Below are the code and all the weights of a small trained network. Each question names an input and a class and asks about switching units off, where a switched-off unit gives its printed mean instead of its output.

import numpy as np


def w(rows, s, z=0):
    codes = np.array(rows[::2]) - 128.0
    scale = np.full(codes.shape[1], s)
    scale[-1] = z or s
    return codes * scale


def f(y):
    return y / 2 * (1 + np.tanh(0.7978845608 * (y + 0.044715 * y**3)))


def log_softmax(a):
    a = a - a.max(-1, keepdims=True)
    return a - np.log(np.exp(a).sum(-1, keepdims=True))


def net(x, mask):
    res = np.array(x, float).reshape(1, 6) / 4 @ E
    y = f(res @ A[0][:, :-1].T + A[0][:, -1])
    res = res + np.where(mask, y, B[0][:, -1]) @ B[0][:, :-1]
    return log_softmax(res[-1] @ U[:, :-1].T + U[:, -1])


A, B = {}, {}
E = w([
[182,83,224,14,162,193],'x0',
[148,180,64,119,225,195],'x1',
[42,132,106,201,172,244],'x2',
[182,198,152,178,175,107],'x3',
[213,54,60,209,118,173],'x4',
[148,48,212,159,104,145],'x5',
],0.011)
A[0] = w([
[105,112,195,157,44,132,232],'neuron 1',
[219,115,98,112,114,98,95],'neuron 2',
[2,114,150,119,20,137,155],'neuron 3',
[175,189,100,220,112,93,182],'neuron 4',
[188,132,250,26,166,79,251],'neuron 5',
[91,228,161,248,167,62,99],'neuron 6',
[76,189,63,122,247,209,175],'neuron 7',
[109,78,11,173,130,113,163],'neuron 8',
],0.0075,0.0029)
B[0] = w([
[100,38,114,129,118,88,189],'neuron 1',
[163,134,104,99,98,153,158],'neuron 2',
[2,118,112,152,44,142,192],'neuron 3',
[165,130,100,170,157,47,188],'neuron 4',
[171,166,231,63,100,113,248],'neuron 5',
[110,143,166,183,164,70,198],'neuron 6',
[96,194,133,133,228,208,230],'neuron 7',
[155,191,39,100,108,152,191],'neuron 8',
],0.0093,0.014)
U = w([
[214,3,164,174,111,198,231],'0',
[190,194,186,29,120,106,178],'1',
[164,158,90,225,159,54,13],'2',
[94,61,179,85,85,94,82],'3',
[230,151,2,136,72,126,3],'4',
[92,188,98,138,243,226,207],'5',
[25,145,70,166,68,112,208],'6',
],0.0098,0.0022)

Each question gives the input, the list of numbers given to net, and the class t.
The units are the neurons (one row each of A and B). Each row of codes is followed by its name. A weight is (code - 128) times the scale printed after its matrix; where a second scale follows, it is the last column's (A, B and U).
mask holds one flag per neuron, in row order. A switched-off neuron (its flag False) gives its mean, the last column of its row in B, instead of its output. The means were averaged over made-up inputs and are rounded, as every weight is.
A unit's drop is (log p(t) with every unit on - log p(t) with that unit switched off) / (log p(t) with every unit on - log p(t) with every unit switched off).
The circuit of an input: a set's keep is (log p(t) with only the set's units on - log p(t) with every unit switched off) / (log p(t) with every unit on - log p(t) with every unit switched off). Starting from all 8 units, units are removed one at a time, each time the one whose removal leaves the highest keep (on an exact tie, the one counted first), for as long as the keep stays at least 0.8.
circuit, biggest first: the units of the circuit, biggest drop first
unit that matters most: the unit with the biggest drop
k most important neurons: the k neurons with the biggest drops, biggest first
drop when u is switched off: that unit's drop, to one decimal
input [-5,1,4,-4,-1,-4], class 5: unit that matters most	neuron 7
input [0,5,-3,6,5,4], class 4: circuit, biggest first	(neuron 2; neuron 7)
input [1,0,-5,-8,3,-2], class 4: circuit, biggest first	(neuron 5; neuron 6)
input [-4,-8,-6,7,-8,5], class 3: 2 most important neurons	(neuron 1; neuron 3)
input [-4,-1,2,-3,5,8], class 6: circuit, biggest first	(neuron 5; neuron 8)
input [-1,-2,0,1,-2,1], class 3: circuit, biggest first	(neuron 7; neuron 8)
input [0,-3,1,-1,-4,-5], class 6: 2 most important neurons	(neuron 5; neuron 3)
input [-1,1,3,-4,8,-1], class 4: 2 most important neurons	(neuron 8; neuron 6)
input [-7,-6,-3,3,-2,-8], class 2: 2 most important neurons	(neuron 4; neuron 6)
input [-6,-7,-2,-3,4,8], class 6: 2 most important neurons	(neuron 3; neuron 5)
input [1,-3,-3,-6,-2,-8], class 6: drop when neuron 3 is switched off	1.0
input [5,-8,5,-6,0,-7], class 6: drop when neuron 2 is switched off	0.0
input [-3,3,-7,-1,2,4], class 4: drop when neuron 6 is switched off	0.2
input [-3,4,-5,-4,-2,-5], class 4: unit that matters most	neuron 5
